Below is a small trained network, with its code and all its weights. Each question gives an input and a target symbol and asks what happens when units are switched off, that is, made to give their printed mean instead of their output.

import numpy as np


def w(rows, s, z=0):
    codes = np.array(rows[::2]) - 128.0
    scale = np.full(codes.shape[1], s)
    scale[-1] = z or s
    return codes * scale


def f(y):
    return y / 2 * (1 + np.tanh(0.7978845608 * (y + 0.044715 * y**3)))


def softmax(a):
    e = np.exp(a - a.max(-1, keepdims=True))
    return e / e.sum(-1, keepdims=True)


def log_softmax(a):
    a = a - a.max(-1, keepdims=True)
    return a - np.log(np.exp(a).sum(-1, keepdims=True))


def net(x, mask):
    ids = ['αβγδζηθλξσφψω'.index(c) for c in x.split()]
    T = len(ids)
    res = E[ids] + P[:T]
    r = res
    for j in range(3):
        rows = slice(2 * j, 2 * j + 2)
        q, k, v = (r @ M[0][rows].T for M in (Q, K, V))
        z = softmax(np.where(np.tri(T) > 0, q @ k.T / 2**0.5, -1e9)) @ v
        o = O[0][rows]
        res = res + np.where(mask[j], z, o[:, -1]) @ o[:, :-1]
    y = f(res @ A[0][:, :-1].T + A[0][:, -1])
    res = res + np.where(mask[3:15], y, B[0][:, -1]) @ B[0][:, :-1]
    return log_softmax(res[-1] @ U[:, :-1].T + U[:, -1])


Q, K, V, O, A, B = {}, {}, {}, {}, {}, {}
E = w([
[202,155,147,147,112,166,78,64,162,150],'α',
[88,146,131,67,154,125,166,173,82,132],'β',
[198,117,161,63,107,88,156,135,149,163],'γ',
[124,145,174,117,101,162,91,98,53,91],'δ',
[147,106,132,38,120,108,104,143,117,163],'ζ',
[124,143,174,57,133,125,26,103,68,113],'η',
[122,139,162,114,86,150,209,131,95,138],'θ',
[172,185,135,139,139,140,137,105,102,120],'λ',
[155,153,62,120,187,138,124,130,139,149],'ξ',
[92,154,136,85,103,183,138,131,125,174],'σ',
[73,146,119,249,100,58,31,216,137,169],'φ',
[153,182,154,141,162,150,76,77,109,103],'ψ',
[140,157,77,129,128,184,194,144,170,192],'ω',
],0.022)
P = w([
[136,122,147,87,108,111,130,103,150,154],'0',
[166,101,199,74,134,192,106,200,179,97],'1',
[162,130,128,120,183,162,138,126,62,208],'2',
[79,183,34,93,57,98,108,116,72,109],'3',
[148,116,239,82,75,167,76,212,251,41],'4',
[202,152,170,111,214,223,135,206,40,175],'5',
[61,220,34,133,69,68,133,74,47,214],'6',
[71,146,168,130,8,93,37,187,236,64],'7',
[156,118,204,92,161,204,121,166,127,169],'8',
[114,216,81,70,114,120,146,125,61,175],'9',
],0.011)
Q[0] = w([
[112,93,48,133,103,91,151,79,137,50],'h0',
[104,220,130,33,5,178,76,155,185,98],'h0',
[184,160,103,115,194,107,146,114,4,255],'h1',
[140,84,222,146,208,203,126,162,146,148],'h1',
[174,154,81,100,135,130,151,87,4,215],'h2',
[82,156,31,97,19,78,135,68,159,54],'h2',
],0.01)
K[0] = w([
[180,108,154,62,169,236,150,145,134,64],'h0',
[129,129,181,185,133,128,99,210,124,177],'h0',
[34,144,115,207,64,11,91,147,193,114],'h1',
[107,165,78,132,117,56,140,48,69,199],'h1',
[63,128,121,189,69,48,91,175,207,97],'h2',
[158,114,176,112,156,204,122,196,161,86],'h2',
],0.012)
V[0] = w([
[43,47,124,204,154,100,146,177,134,103],'h0',
[55,143,123,111,160,179,207,143,147,129],'h0',
[82,55,157,64,79,172,79,132,72,161],'h1',
[204,77,149,186,24,123,201,161,91,157],'h1',
[86,150,181,213,105,254,121,71,127,108],'h2',
[157,109,84,127,72,189,98,125,171,188],'h2',
],0.0094)
O[0] = w([
[191,50,141,141,119,107,142,140,143,190,55],'h0',
[133,164,123,85,229,71,167,184,131,167,3],'h0',
[99,109,219,124,99,134,130,73,123,194,226],'h1',
[222,179,146,79,40,191,88,175,90,169,104],'h1',
[154,99,139,108,218,206,116,167,148,133,80],'h2',
[90,121,167,253,108,165,94,191,76,162,202],'h2',
],0.014,0.0052)
A[0] = w([
[207,156,87,58,166,236,143,152,77,137,143],'n0',
[186,254,86,109,105,165,123,188,60,85,122],'n1',
[101,149,151,73,141,93,102,116,61,88,131],'n2',
[172,231,131,107,168,157,132,68,135,91,167],'n3',
[188,93,115,72,111,48,38,83,79,45,158],'n4',
[145,187,164,138,103,140,111,208,89,181,88],'n5',
[80,128,100,74,206,157,171,146,153,70,102],'n6',
[50,135,156,138,178,136,174,111,140,58,92],'n7',
[141,148,149,75,123,207,122,80,138,189,48],'n8',
[195,138,131,232,116,64,79,216,142,216,189],'n9',
[164,127,113,145,104,132,235,157,201,169,3],'n10',
[127,80,160,135,109,136,99,129,114,189,139],'n11',
],0.0082,0.0064)
B[0] = w([
[30,142,104,126,30,99,104,150,177,99,204],'n0',
[176,75,78,106,115,65,41,90,144,88,236],'n1',
[163,154,98,129,76,153,186,128,244,135,210],'n2',
[147,155,113,34,113,158,160,202,35,197,216],'n3',
[186,143,111,177,253,169,142,178,66,166,183],'n4',
[160,44,209,203,152,58,114,44,97,121,221],'n5',
[178,128,132,174,191,231,137,77,47,83,184],'n6',
[178,64,107,171,118,67,113,165,231,227,205],'n7',
[156,125,99,175,167,173,75,152,237,207,187],'n8',
[93,119,160,19,169,140,124,109,225,58,251],'n9',
[127,212,172,157,209,91,130,206,141,40,139],'n10',
[95,207,95,131,156,93,166,194,93,93,225],'n11',
],0.007,0.015)
U = w([
[87,59,130,180,121,206,82,149,66,123,120],'α',
[202,193,157,31,197,82,193,127,160,158,143],'β',
[235,98,127,112,120,137,140,31,138,116,132],'γ',
[80,101,141,49,112,235,134,151,136,192,87],'δ',
[102,209,168,144,75,144,176,180,113,121,164],'ζ',
[179,101,105,131,168,146,118,10,225,171,3],'η',
[168,32,91,65,127,84,96,205,130,245,43],'θ',
[116,133,66,32,127,173,139,147,131,85,182],'λ',
[170,197,62,236,158,67,149,225,197,124,115],'ξ',
[128,175,202,151,233,99,78,208,78,203,122],'σ',
[116,49,128,75,127,147,163,153,96,143,207],'φ',
[170,129,138,117,220,220,141,1,129,84,184],'ψ',
[106,102,141,78,204,68,74,113,135,104,150],'ω',
],0.0046,0.0049)

Each question gives the input, a string of symbols that net reads in full, and the target symbol t.
The units are the heads (2 rows each of Q, K, V and O) and the neurons (one row each of A and B). Each row of codes is followed by its name. A weight is (code - 128) times the scale printed after its matrix; where a second scale follows, it is the last column's (O, A, B and U).
mask holds one flag per unit, heads first, then neurons. A switched-off unit (its flag False) gives its mean, the last column of its rows in O or B, instead of its output. The means were averaged over made-up inputs and are rounded, as every weight is.
A unit's drop is (log p(t) with every unit on - log p(t) with that unit switched off) / (log p(t) with every unit on - log p(t) with every unit switched off).
The circuit of an input: a set's keep is (log p(t) with only the set's units on - log p(t) with every unit switched off) / (log p(t) with every unit on - log p(t) with every unit switched off). Starting from the 12 units with the biggest drops (on a tie, the unit counted first), units are removed one at a time, each time the one whose removal leaves the highest keep (on an exact tie, the one counted first), for as long as the keep stays at least 0.8.
circuit, biggest first: the units of the circuit, biggest drop first
unit that matters most: the unit with the biggest drop
heads that matter: for each layer, one digit per head in row order, 1 if its drop is at least 0.15 and else 0, layers parted by /
input λ β ζ σ σ, target ζ: circuit, biggest first : [h2; n1]
input ζ σ λ γ ψ θ σ, target ψ: circuit, biggest first : [n6; h1; h2]
input λ ζ λ α δ ξ, target α: unit that matters most : h2
input θ η σ ω ω ζ λ β, target ζ: heads that matter : 011
input λ η λ ζ, target η: heads that matter : 110
input β λ ξ ξ γ θ δ, target γ: circuit, biggest first : [h1; n1; n5]
input η σ η ζ σ ζ ω γ β ξ, target γ: heads that matter : 011
input ψ ξ η ξ α λ σ σ η, target σ: circuit, biggest first : [h2; h0]
input ω ω σ λ, target ω: heads that matter : 111
input λ ω ψ γ ψ, target ψ: circuit, biggest first : [n6; h2; h1]
input ζ β ζ δ, target β: heads that matter : 101
input σ η ω η, target η: heads that matter : 010
input σ σ ψ, target σ: circuit, biggest first : [h2; h0]
input ω α η η ζ ξ, target η: circuit, biggest first : [h1; n7]
input α σ ψ, target α: heads that matter : 101
input ξ ψ β, target ξ: heads that matter : 011
input δ η ζ ψ, target η: heads that matter : 010
input θ η σ δ ψ ξ γ, target ψ: circuit, biggest first : [n6; h2; h1]
input σ φ σ φ θ η ξ ψ, target η: circuit, biggest first : [h1]
input γ η λ η α ω ζ β λ δ, target β: circuit, biggest first : [h2; h0; n2]
input θ λ ω δ ζ ψ ξ θ ω ζ, target θ: circuit, biggest first : [h1; n1; n8]
input ξ α θ α ζ λ, target α: circuit, biggest first : [h2; h0; n9]
input λ ψ θ λ λ φ β θ ω ω, target ξ: circuit, biggest first : [n10; h0; n11]
input β ξ ω, target β: circuit, biggest first : [h2; h0]
input β ξ δ σ, target ξ: heads that matter : 111
input ζ η δ λ λ ω γ θ φ, target ω: heads that matter : 000
input α ζ σ γ ω, target σ: circuit, biggest first : [h0; h2; n2]
input θ ω ζ γ ξ δ, target γ: unit that matters most : n1
input ζ λ ζ β θ γ ζ, target θ: heads that matter : 011
input γ η θ β β α λ ω η, target λ: heads that matter : 111
